[128 = 0]

[115 138 111 124 143 126 104 123 129 149 140 137 122 144 133 137 121 139
 117 126 133 117 127 100 121 111 124 109 123 113 117 129 123 146 130 143
 134 129 116 146 129] => z705/<96>
[126 126  98 122 149 135 139 112 103 145 130 124 124 151 117 132 130 131
 110 112 135 115 131  96 125 117 122 135 134 103 136 127 122 161 133 163
 116 144 129 147 126] => Z956/<96>
[127 139 125 121 135 132 119 130 132 114 129 125 126 150 137 129 131 134
 127 127 141 127 126  98 118 136 129 136 171 127 130 118 132 145 120 137
 127  81 124 132 125] => Z956/<96>
[121 141 127 143 127 109 125 114 116 134 119 121 130  85 138 122 109  98
 119 139 135 145 150 116 127 130 128 164  91 136 137 125 138  94 107  97
 131 121  47 146 139] => Z956/<96>
[126 128 105 122 142 116 120 129 129 134 109 121 123 122 120 124 135 135
 109 124 128 123 128 100 131 124 110 125 121 128 126 130 120 121 118 128
 126 128  80 147 127] => Z956/<96>
[130 128 108 112 126 121 145 121 115 124 140 120 132 170 131 114 125 133
 147 114 132 128 104  92 130 123 135  90 126 116 102 104 118 104 125 168
 134 133 161 123 110] => z829/<96>
[143 135 109 121 104 130 104 124 144 134 114 127 130 152 128 132 122 137
 144 123 125 140 125 149 127 137 135 155 135 127 119 130 129 100  97 133
 135 106 165 128  92] => Z956/<97>
[154 131 154 121 120 128 103 145 140 141 132 132 123 136 135 118 125 128
 130 138 134 130 135 130 129 122 133 123 120 113 106 123 130 143 122 152
 130  99 170 141 118] => z829/<97>
[137 136 121 113 127 137 121 138 127 131 158 114 115 183 131 143 125 151
 122 120 130 124 116  94 143 136 134 104 139 116 114 126 115 155 141 182
 121 136 167 135 117] => z829/<96>
[126 138 122 113 166 122 130 114 109 143 132 130 116 140 133 124 111 129
 134 126 127 132 116  83 127  99 126 134 116 114 128 130 137 112 124 164
 115 125 146 137 126] => z705/<96>
[134 109  97 122 133 136 117  94 122 134 124 125 126 142 142 155 121 143
 129 120 131 117 117 112 121 145 127 148 128 114 141 109 122 100 123 185
 125 122 177 123 113] => Z956/<96>
[129 137 110 116 127 130 113 133 133 148 123 138 142 180 140 132 114 139
 122 136 113 115 115  94 127 129 130  95 134 111 104 119 127 144 140 178
 120 140 194 143 107] => z829/<100>
[131 142 137 110 111 144 105 133 106 122 136 128 152 171 134 145 105 151
 153 119 119 127 121 110 119 131 129 133 138 129 116 149  98 126 162 151
 124 121 153 127 119] => Z825/<96>
[119 121 117 111 119 133 117 117 114 124 140 126 154 153 124 142 114 136
 126 123 124 139 122 101 128 160 128 134 134 144 129 137 118 126 107 142
 131 126 124 128 125] => Z956/<96>
[109 131 107  98 123 140 117 129 111 139 146 124 127 170 123 148 133 138
 133 154 121 125 130  77 120 126 124 123 139 128 136 124 113 152 110 151
 132 146 100 160 132] => Z956/<96>
[122 141 117 113 135 127 129 121 107 122 127 126 125 136 126 128 137 152
 133 122 116 110 125  92 131 131 127 155 116 130 136 117 118  99 118 134
 120 122  97 138 134] => Z956/<96>
[154 147  95 103 105 176 129 108 119 128 169 139 162 252 140 151 104 146
 149 130 101 119 101  86 136 143 144 107 140 113  84 143 110 133 102 252
 109 142 252 135  64] => z829/<96>
[135 133 137 121 123 149 104 148 144 121 150 127 139 180 127 142 127 142
 143 137 104 116 109  34 120 117 129 107 140 125  94 121 105 149 117 208
 113 130 234 138 108] => z829/<97>
[135 140 136 123 132 112 113 145 160 137 126 140 133 117 126 119 122 119
 100 150 127 131 125 136 125 133 133 126 113 129 109 125 141 149 131 106
 145 115 143 135 126] => z829/<92>
[118 138 117 105 129 129 130 130 106 121 121 133 132 132 126 134 124 137
 138 120 127 128 135  89 135 104 121 134 131 138 136 132 117 117 110 102
 135 126  83 134 121] => Z825/<96>
[131 118 155 124 135 103 111 142 130 133 121 131 143 111 133 112 127 126
 130 149 138 145 125 124 126 132 113 105 116 122 114 134 140 141 123  83
 124 110  96 122 132] => z829/<100>

[121  83 127 109 122 122 109 133 134 140 132 140 115 125 107 126 146 146
 136 129 162 125 109 125 116  88 144 102 135 178 110  95 116 111 102 117
 125 125 122 140 125] => <42>/z808
[130 147 127 126 129 139 127 131 129 117 130 129 130 131 135 123 139 129
 132 128 117 123 124 115 124 119 118 130 130 121 134 162 124 131 146 133
 150 131 124 122 133] => <37>/z347
[131 139 127 124 119 135 126 139 127 132 132 140 123 122 125 119 134 122
 127 136 125 123  89 121 111 109 131 110 138 128 120 124 105 136 138 127
 144 120 123 125 128] => <47>/z347
[130 100 124 119 133 139 120 117 134 123 130 140 123 121 131 137 133 131
 117 131 123 123 136 118 118  99 135 121 137 128 123 157 125 126 128 127
 163 130 128 126 138] => <41>/Z404
[128 112 122 110 141 141 129 120 131 124 129 130 125 119 136 125 156 137
 131 137 132 134 142 115 131  89 136 117 145 140 126 113 118 126 130 119
 161 131 123 128 138] => <37>/z347
[123 120 120  86 126 124 126 140 137 132 127 135 125 114 126 138 127 129
 128 130 130 125 104 127 116 135 129 113 135 136 124 122 116 120 121 125
 138 125 131 127 141] => <42>/z347
[132 125 115 127 145 139 126 134 121 127 114 122 124 112 140 123 137 121
 126 135 112 124  90 122 120 122 129 114 134 129 132 138 123 137 127 111
 159 128 126 131 129] => <42>/z347
[125 136 128 108 124 139 133 129 133 135 132 129 128 118 124 127 125 138
 131 133 127 129 116 119 142 107 136 118 123 144 126 132 127 124 131 125
 141 134 129 130 133] => <41>/z347
[130 116 131 117 131 130 124 130 134 129 134 124 123 126 127 125 126 102
 118 130 121 130 122 122 134 117 127 128 129 132 128 127 125 129 133 123
 142 139 126 126 138] => <42>/z347
[122 104 122 106 123 129 120 126 135 123 123 141 130 118 120 130 145 135
 128 138 138 129 105 122 116  83 133 107 139 144 105 132 113 116 125 114
 164 132 127 131 139] => <41>/z347
[130 110 141 134 136 120 125 127 126 131 122 128 125 127 145 116 160 126
 127 130 102 113 117 125 118 144 123 115 128 122 129 125 126 132 125 127
 133 126 133 140 136] => <40>/z347
[125 111 128 105 125 125 119 126 124 134 128 137 128 123 119 134 126 126
 128 120 126 124 104 127 131 104 124 113 129 135 124 128 119 127 130 114
 151 131 131 130 141] => <41>/z347
[134  91 126 119 148 118 116 123 130 132 125 135 125 102 110 132 140 135
 137 134 152 134 128 127 129  99 141 113 126 150 112 116 120 115 104 124
 121 129 120 133 130] => <41>/z808
[133  75 126 137 141 135 117 125 132 125 125 126 138 125 117 142 131 137
 125 128 133 132 158 130 125 144 128 143 133 123 129 148 131 121 113 135
 112 124 124 125 130] => <41>/z808

[129 129 116 131 113 135 126 125 132 124 118 124 130 123 123 119 133 113
 135 121 124 132 130 139 140 129 128 123 123 129 125 118 135 112 122 132
 118 144 129 129 121] => z624/z599
[123 120 122 123 115 145 124 122 125 123 109 128 127 120 131 122 129  98
 129 128 122 126 115 136 136 125 130 126 120 121 121 122 135 115 127 119
 119 147 119 123 123] => z460/z816
[132 127 119 125 117 137 125 125 131 130 120 124 128 124 121 117 131 109
 129 123 123 129 128 135 141 140 123 126 126 122 133 120 131 105 127 131
 117 146 128 129 134] => z624/z599
[125 117 120 119 110 144 116 129 127 120 109 128 128 129 145 127 127 105
 128 131 131 131 119 134 132 115 131 131 121 119 115 130 129 123 135 115
 124 138 113 116 125] => z460/z816
[132 130 130 132 139 133 129 125 125 132 134 126 129 128 140 134 145 125
 132 137 127 126 126 132 137 116 125 129 116 136 123 123 140 133 130 122
 126 136 135 129 123] => z960/z599
[130 129 119 132 121 138 124 123 129 125 113 122 123 122 117 117 135 109
 137 125 122 129 129 137 141 131 135 121 125 129 127 117 138 110 126 121
 117 155 125 128 125] => z460/Z971
[128 123 120 132  99 141 131 102 123 127 112 121 129 126 140 119 129 106
 127 134 130 125 123 128 132 125 127 127 123 122 126 133 128 121 135 123
 127 144 118 128 128] => z460/z816
[118 127 120 128 120 124 123 127 128 121 120 128 130 116  98 121 134 123
 128 123 124 134 136 137 135 142 131 123 131 130 127 115 128 116 118 128
 121 132 127 128 123] => z460/Z971
[126 124 124 123 120 148 122 129 127 125 112 131 110 119 137 122 127 107
 131 120 122 123 123 146 137 120 129 126 123 124 119 116 133 116 125 114
 123 142 121 133 120] => z624/z599
[127 120 120 133 115 137 124 124 125 122 112 125 129 119 127 119 134 106
 135 136 126 135 131 134 134 134 134 124 132 127 121 122 139 116 131 116
 125 143 114 124 122] => z460/z816
[127 126 120 130 124 153 121 128 125 125 119 129 126 120 127 125 131 107
 129 122 120 131 125 141 148 122 125 128 121 127 124 115 133 114 122 127
 117 147 126 128 118] => z460/z599
[129 132 134 139 133 110 132 127 133 137 133 116 130 134 118 125 132 138
 130 141 134 133 133 117 125 121 126 126 134 135 147 135 130 133 129 128
 131 133 129 133 137] => z960/z816
[128 128 120 123 124 146 125 126 129 127 123 127 128 125 138 124 125 114
 134 121 118 130 123 134 141 130 126 129 119 126 124 130 135 113 131 131
 120 142 132 124 125] => z460/z599
[126 123 127 128 115 122 116 127 125 126 115 120 128 128 118 119 135 114
 122 130 129 129 126 133 128 134 117 124 129 120 137 126 129 124 131 127
 124 136 116 132 128] => z624/z816
[125 124 120 124 129 152 123 127 124 125 113 131 128 117 135 126 129 111
 136 124 123 133 124 143 137 124 136 126 119 127 110 117 136 120 125 118
 115 139 121 121 120] => z460/Z971
[134 128 121 123 122 139 125 123 129 127 117 124 124 128 135 119 130 113
 130 125 123 129 129 126 133 129 131 125 122 122 125 126 128 119 128 130
 122 148 123 133 129] => z460/z816
[125 127 115 131 115 146 126 125 131 122 108 128 127 116 127 118 134 104
 141 132 121 132 131 133 145 126 141 126 125 127 121 122 141 113 118 109
 118 152 114 119 120] => z624/z816
[123 127 121 126 126 137 121 133 132 121 120 131 124 113 102 116 135 121
 132 127 117 141 134 136 141 131 138 124 118 136 121 111 139 116 115 116
 121 140 123 130 116] => z460/Z971
[128 122 113 124 119 153 127 131 122 116 112 129 132 122 143 126 127 106
 131 131 126 128 123 137 137 115 134 130 125 125 105 123 135 121 118 120
 120 142 118 119 120] => z624/z816

[124 109 120 124 140 123 131 133 112 133 163 118 110 121 116 129 126 140
 119 134 131 111 116 136 125 137 130 117 129 126 130 127 128 121 126 138
 132 125 131 128 128] => (65)/Z401
[113 128 127 118 120 148 129 127 133 125 120 141 148 132 140 119 126 120
 127 115 138 141 120 126 133 118 130 122 133 134 120 130 118 131 127 122
 126 130 126 132 126] => (65)/z274
[112 155 136 123 122 130 119 129 129 130 106 125 125 142 139 124 130 126
 131 117 139 148 139 130 129 118 124 121 132 134 126 131 121 146 121 125
 126 137 131 140 131] => (70)/z274
[121 136 127 119 131 135 126 132 122 130 129 137 133 134 142 124 132 112
 131 116 142 138 123 129 115 115 122 124 132 129 126 132 118 130 130 132
 108 129 137 123 120] => (65)/z274
[127 143 140 128 129 127 131 130 119 125 133 145 126 121 153 131 120 122
 148 120 146 156 117 131 130 124 131 138 125 136 128 129 130 118 125 119
 119 138 136 137 139] => (65)/z274
[132 110 128 139 137 108 139 127 119 124 132 123 132 134 114 133 129 128
 119 137 124 113 138 124 142 138 133 132 124 118 137 129 146 107 137 137
 122 132 136 129 135] => (72)/z689
